Below is a small trained network, with its code and all its weights. Each question gives an input and a target symbol and asks what happens when units are switched off, that is, made to give their printed mean instead of their output.

import numpy as np


def w(rows, s, z=0):
    codes = np.array(rows[::2]) - 128.0
    scale = np.full(codes.shape[1], s)
    scale[-1] = z or s
    return codes * scale


def f(y):
    return y / 2 * (1 + np.tanh(0.7978845608 * (y + 0.044715 * y**3)))


def softmax(a):
    e = np.exp(a - a.max(-1, keepdims=True))
    return e / e.sum(-1, keepdims=True)


def log_softmax(a):
    a = a - a.max(-1, keepdims=True)
    return a - np.log(np.exp(a).sum(-1, keepdims=True))


def net(x, mask):
    ids = ['γδεζηθλμξτφψω'.index(c) for c in x.split()]
    T = len(ids)
    res = E[ids] + P[:T]
    q, k, v = (res @ M[0].T for M in (Q, K, V))
    z = softmax(np.where(np.tri(T) > 0, q @ k.T / 2**0.5, -1e9)) @ v
    res = res + np.where(mask[0], z, O[0][:, -1]) @ O[0][:, :-1]
    y = f(res @ A[0][:, :-1].T + A[0][:, -1])
    res = res + np.where(mask[1:17], y, B[0][:, -1]) @ B[0][:, :-1]
    return log_softmax(res[-1] @ U[:, :-1].T + U[:, -1])


Q, K, V, O, A, B = {}, {}, {}, {}, {}, {}
E = w([
[131,10,207,159,16],'γ',
[153,147,112,90,48],'δ',
[165,177,170,161,3],'ε',
[76,176,182,98,122],'ζ',
[148,99,43,88,83],'η',
[104,164,148,118,92],'θ',
[94,79,102,51,149],'λ',
[69,54,87,177,158],'μ',
[53,89,118,66,184],'ξ',
[49,115,158,208,145],'τ',
[99,107,119,82,125],'φ',
[114,193,202,170,56],'ψ',
[98,126,156,98,109],'ω',
],0.022)
P = w([
[255,126,138,157,139],'0',
[131,138,146,23,154],'1',
[82,116,141,149,106],'2',
[51,99,135,153,77],'3',
[7,95,133,111,81],'4',
[6,40,102,146,47],'5',
],0.012)
Q[0] = w([
[48,129,37,113,14],'h1',
[3,80,129,158,87],'h1',
],0.0073)
K[0] = w([
[3,59,170,105,44],'h1',
[4,171,45,106,11],'h1',
],0.0045)
V[0] = w([
[11,26,115,135,239],'h1',
[60,174,255,132,128],'h1',
],0.0075)
O[0] = w([
[226,239,202,126,186,3],'h1',
[232,96,10,175,254,35],'h1',
],0.0084,0.0041)
A[0] = w([
[138,95,131,101,105,172],'n1',
[105,145,88,155,112,122],'n2',
[129,97,151,143,118,122],'n3',
[99,138,151,185,139,200],'n4',
[79,83,159,104,140,80],'n5',
[83,122,128,141,115,94],'n6',
[249,136,77,113,132,254],'n7',
[57,125,107,121,135,83],'n8',
[141,103,52,147,163,193],'n9',
[186,152,158,151,105,202],'n10',
[189,115,100,108,104,133],'n11',
[98,208,234,138,69,177],'n12',
[127,143,104,129,98,178],'n13',
[106,75,86,127,156,2],'n14',
[180,221,115,115,96,186],'n15',
[76,127,150,147,150,240],'n16',
],0.016,0.0061)
B[0] = w([
[177,152,102,128,126,255],'n1',
[144,136,180,91,153,190],'n2',
[181,164,101,139,118,160],'n3',
[114,145,81,93,91,158],'n4',
[112,152,106,217,110,207],'n5',
[92,151,204,161,213,217],'n6',
[33,230,112,130,117,150],'n7',
[123,91,186,188,165,224],'n8',
[150,114,115,74,206,165],'n9',
[124,81,82,215,165,134],'n10',
[87,74,78,126,103,159],'n11',
[200,164,133,52,163,252],'n12',
[76,144,150,86,170,230],'n13',
[218,137,157,200,198,149],'n14',
[253,148,104,235,127,141],'n15',
[141,107,154,134,38,181],'n16',
],0.011,0.012)
U = w([
[149,106,144,119,159,3],'γ',
[43,96,176,172,104,224],'δ',
[154,86,201,169,228,26],'ε',
[58,129,85,64,222,101],'ζ',
[124,164,254,81,85,113],'η',
[123,62,128,81,165,173],'θ',
[181,119,142,91,139,111],'λ',
[239,111,161,154,124,74],'μ',
[162,205,126,173,162,114],'ξ',
[57,225,83,168,172,102],'τ',
[145,84,112,62,103,200],'φ',
[154,71,108,74,252,65],'ψ',
[76,94,72,78,133,230],'ω',
],0.0099,0.0044)

Each question gives the input, a string of symbols that net reads in full, and the target symbol t.
The units are the heads (2 rows each of Q, K, V and O) and the neurons (one row each of A and B). Each row of codes is followed by its name. A weight is (code - 128) times the scale printed after its matrix; where a second scale follows, it is the last column's (O, A, B and U).
mask holds one flag per unit, heads first, then neurons. A switched-off unit (its flag False) gives its mean, the last column of its rows in O or B, instead of its output. The means were averaged over made-up inputs and are rounded, as every weight is.
A unit's drop is (log p(t) with every unit on - log p(t) with that unit switched off) / (log p(t) with every unit on - log p(t) with every unit switched off).
The circuit of an input: a set's keep is (log p(t) with only the set's units on - log p(t) with every unit switched off) / (log p(t) with every unit on - log p(t) with every unit switched off). Starting from the 12 units with the biggest drops (on a tie, the unit counted first), units are removed one at a time, each time the one whose removal leaves the highest keep (on an exact tie, the one counted first), for as long as the keep stays at least 0.8.
circuit, biggest first: the units of the circuit, biggest drop first
top k neurons: the k neurons with the biggest drops, biggest first
drop when u is switched off: that unit's drop, to one decimal
input μ ψ μ ψ μ δ, target μ: circuit, biggest first : (h1, n15)
input μ η ξ ε ψ η, target ψ: circuit, biggest first : (h1, n9)
input τ η μ λ, target μ: circuit, biggest first : (h1, n15, n13)
input η η η ζ ε δ, target ε: circuit, biggest first : (h1, n14, n8, n6)
input τ τ ψ η, target ψ: circuit, biggest first : (n9, h1)
input η φ δ ω η ξ, target η: circuit, biggest first : (h1, n16)
input τ η η ε ζ η, target ζ: circuit, biggest first : (h1, n7, n9)
input ξ δ δ, target δ: top 2 neurons : (n12, n9)
input η η δ θ, target δ: circuit, biggest first : (h1, n12, n1)
input δ δ ξ, target δ: circuit, biggest first : (n12, n16)
input μ τ ψ, target τ: circuit, biggest first : (h1, n7)
input ε ζ ω, target ζ: circuit, biggest first : (h1, n7, n9, n8)
input η τ δ η, target δ: circuit, biggest first : (n12)
input ε ξ θ, target ξ: top 2 neurons : (n15, n13)
input θ δ δ ε τ, target ε: top 2 neurons : (n14, n9)
input δ τ η, target τ: top 2 neurons : (n7, n15)
input ξ ξ δ, target ξ: top 2 neurons : (n15, n7)
input ε ε δ δ λ, target δ: top 2 neurons : (n12, n5)
input η ψ μ δ ξ, target δ: top 4 neurons : (n12, n16, n1, n2)
input η ψ η η η, target η: top neuron : (n12)
input ψ η δ ψ μ, target ψ: top 2 neurons : (n9, n5)
input φ η δ δ, target δ: drop when n3 is switched off : 0.0
input μ η δ ε η, target ε: drop when n6 is switched off : 0.1
input ε δ ε ζ, target ε: drop when n14 is switched off : 0.2
